Below are the code and all the weights of a small trained network. Each question names an input and a target symbol and asks about switching units off, where a switched-off unit gives its printed mean instead of its output.

import numpy as np


def w(rows, s, z=0):
    codes = np.array(rows[::2]) - 128.0
    scale = np.full(codes.shape[1], s)
    scale[-1] = z or s
    return codes * scale


def norm(h):
    return h / np.sqrt((h * h).mean(-1, keepdims=True) + 1e-5)


def f(y):
    return np.maximum(y, 0)


def softmax(a):
    e = np.exp(a - a.max(-1, keepdims=True))
    return e / e.sum(-1, keepdims=True)


def log_softmax(a):
    a = a - a.max(-1, keepdims=True)
    return a - np.log(np.exp(a).sum(-1, keepdims=True))


def net(x, mask):
    ids = ['βεζθλμπψω'.index(c) for c in x.split()]
    T = len(ids)
    res = E[ids] + P[:T]
    r = norm(res)
    for j in range(2):
        rows = slice(2 * j, 2 * j + 2)
        q, k, v = (r @ M[0][rows].T for M in (Q, K, V))
        z = softmax(np.where(np.tri(T) > 0, q @ k.T / 2**0.5, -1e9)) @ v
        o = O[0][rows]
        res = res + np.where(mask[j], z, o[:, -1]) @ o[:, :-1]
    y = f(norm(res) @ A[0][:, :-1].T + A[0][:, -1])
    res = res + np.where(mask[2:6], y, B[0][:, -1]) @ B[0][:, :-1]
    return log_softmax(norm(res)[-1] @ U[:, :-1].T + U[:, -1])


Q, K, V, O, A, B = {}, {}, {}, {}, {}, {}
E = w([
[85,100,111,58,120,109,93,58,128],'β',
[133,70,115,135,174,184,145,55,200],'ε',
[49,85,127,153,102,186,96,117,150],'ζ',
[128,95,111,10,117,104,133,92,74],'θ',
[113,129,112,4,151,117,189,226,92],'λ',
[167,162,225,43,127,150,53,144,193],'μ',
[73,164,95,169,164,71,179,75,174],'π',
[183,189,104,97,59,126,197,89,162],'ψ',
[60,149,157,129,140,207,190,56,169],'ω',
],0.021)
P = w([
[16,76,195,97,41,143,67,101,244],'0',
[142,205,129,44,141,160,80,166,207],'1',
[190,57,226,104,87,93,118,255,105],'2',
[45,55,166,121,66,139,82,83,170],'3',
[178,181,78,80,130,166,106,131,159],'4',
[234,29,173,131,32,70,174,171,75],'5',
[62,37,137,126,84,125,108,50,101],'6',
[185,163,76,75,179,147,146,125,129],'7',
],0.0086)
Q[0] = w([
[121,175,61,84,191,154,129,96,169],'head 0',
[111,95,146,93,117,143,192,96,152],'head 0',
[84,151,238,208,6,67,102,187,29],'head 1',
[113,229,138,219,146,110,68,163,31],'head 1',
],0.022)
K[0] = w([
[103,120,148,120,215,122,225,49,153],'head 0',
[159,135,105,131,114,136,105,55,87],'head 0',
[136,152,96,59,1,116,2,186,121],'head 1',
[151,165,235,162,156,102,111,143,197],'head 1',
],0.022)
V[0] = w([
[95,176,18,97,183,83,167,95,163],'head 0',
[195,140,91,156,161,25,37,184,155],'head 0',
[248,11,81,109,140,124,79,175,234],'head 1',
[113,108,150,163,198,73,178,69,159],'head 1',
],0.014)
O[0] = w([
[30,174,100,145,85,139,209,222,198,165],'head 0',
[73,113,142,41,41,123,210,1,141,1],'head 0',
[108,189,128,225,75,151,77,230,101,193],'head 1',
[166,95,52,137,27,75,149,166,216,145],'head 1',
],0.0075,0.014)
A[0] = w([
[8,90,106,229,160,60,64,93,179,2],'neuron 0',
[3,164,100,194,133,47,81,162,155,137],'neuron 1',
[143,30,247,216,50,155,137,145,132,55],'neuron 2',
[72,21,85,105,93,151,28,138,123,179],'neuron 3',
],0.016,0.0011)
B[0] = w([
[98,111,254,81,184,105,124,142,76,193],'neuron 0',
[182,140,61,133,104,134,86,81,120,232],'neuron 1',
[138,126,82,84,135,124,204,127,106,182],'neuron 2',
[114,146,92,179,106,124,176,115,179,247],'neuron 3',
],0.024,0.014)
U = w([
[137,81,95,41,128,71,73,40,136,127],'β',
[179,116,122,165,38,117,57,142,107,158],'ε',
[105,180,180,176,141,42,84,80,86,146],'ζ',
[49,133,45,57,179,153,116,119,91,75],'θ',
[65,123,169,152,109,102,157,138,34,194],'λ',
[118,54,228,129,85,119,100,195,147,253],'μ',
[53,115,98,120,90,63,151,135,217,111],'π',
[189,235,193,98,109,106,188,121,163,44],'ψ',
[198,77,83,137,255,78,140,115,162,12],'ω',
],0.0089,0.0062)

Each question gives the input, a string of symbols that net reads in full, and the target symbol t.
The units are the heads (2 rows each of Q, K, V and O) and the neurons (one row each of A and B). Each row of codes is followed by its name. A weight is (code - 128) times the scale printed after its matrix; where a second scale follows, it is the last column's (O, A, B and U).
mask holds one flag per unit, heads first, then neurons. A switched-off unit (its flag False) gives its mean, the last column of its rows in O or B, instead of its output. The means were averaged over made-up inputs and are rounded, as every weight is.
A unit's drop is (log p(t) with every unit on - log p(t) with that unit switched off) / (log p(t) with every unit on - log p(t) with every unit switched off).
The circuit of an input: a set's keep is (log p(t) with only the set's units on - log p(t) with every unit switched off) / (log p(t) with every unit on - log p(t) with every unit switched off). Starting from all 6 units, units are removed one at a time, each time the one whose removal leaves the highest keep (on an exact tie, the one counted first), for as long as the keep stays at least 0.8.
circuit, biggest first: the units of the circuit, biggest drop first
most important unit: the unit with the biggest drop
k most important neurons: the k neurons with the biggest drops, biggest first
heads that matter: for each layer, one digit per head in row order, 1 if its drop is at least 0.15 and else 0, layers parted by /
input θ ζ ζ θ β θ ω β, target ω: circuit, biggest first	head 0; head 1
input β θ θ θ θ, target θ: most important unit	head 1
input ε θ ε θ λ, target ε: circuit, biggest first	head 1; neuron 1
input θ ψ ψ ω, target μ: heads that matter	01
input θ β ψ θ μ, target μ: heads that matter	01
input ω θ λ β π λ ω, target μ: heads that matter	11
input μ ζ β β θ μ, target β: heads that matter	10
input θ ε ψ θ θ ε θ, target π: heads that matter	01
input ε θ θ θ θ λ θ θ, target ε: circuit, biggest first	head 1; neuron 2
input ε ε μ ψ β λ ζ μ, target ε: circuit, biggest first	head 1; neuron 0
input θ μ μ θ μ, target μ: heads that matter	00
input λ θ θ, target λ: heads that matter	11
input β μ μ θ ζ λ ζ θ, target θ: 3 most important neurons	neuron 3; neuron 0; neuron 1
input β θ β θ β, target β: most important unit	neuron 1
input μ μ ζ, target ω: circuit, biggest first	neuron 2; head 0
input θ ε θ θ β ζ, target ω: circuit, biggest first	head 0; neuron 2
input ψ μ θ ψ ω, target ω: circuit, biggest first	head 1; head 0
input θ π ζ ψ θ λ, target μ: circuit, biggest first	neuron 1; neuron 2
input ζ μ ω θ μ, target ω: circuit, biggest first	head 1; head 0
input θ θ ε λ β, target ε: circuit, biggest first	head 1
input ε θ ω, target θ: 2 most important neurons	neuron 3; neuron 0
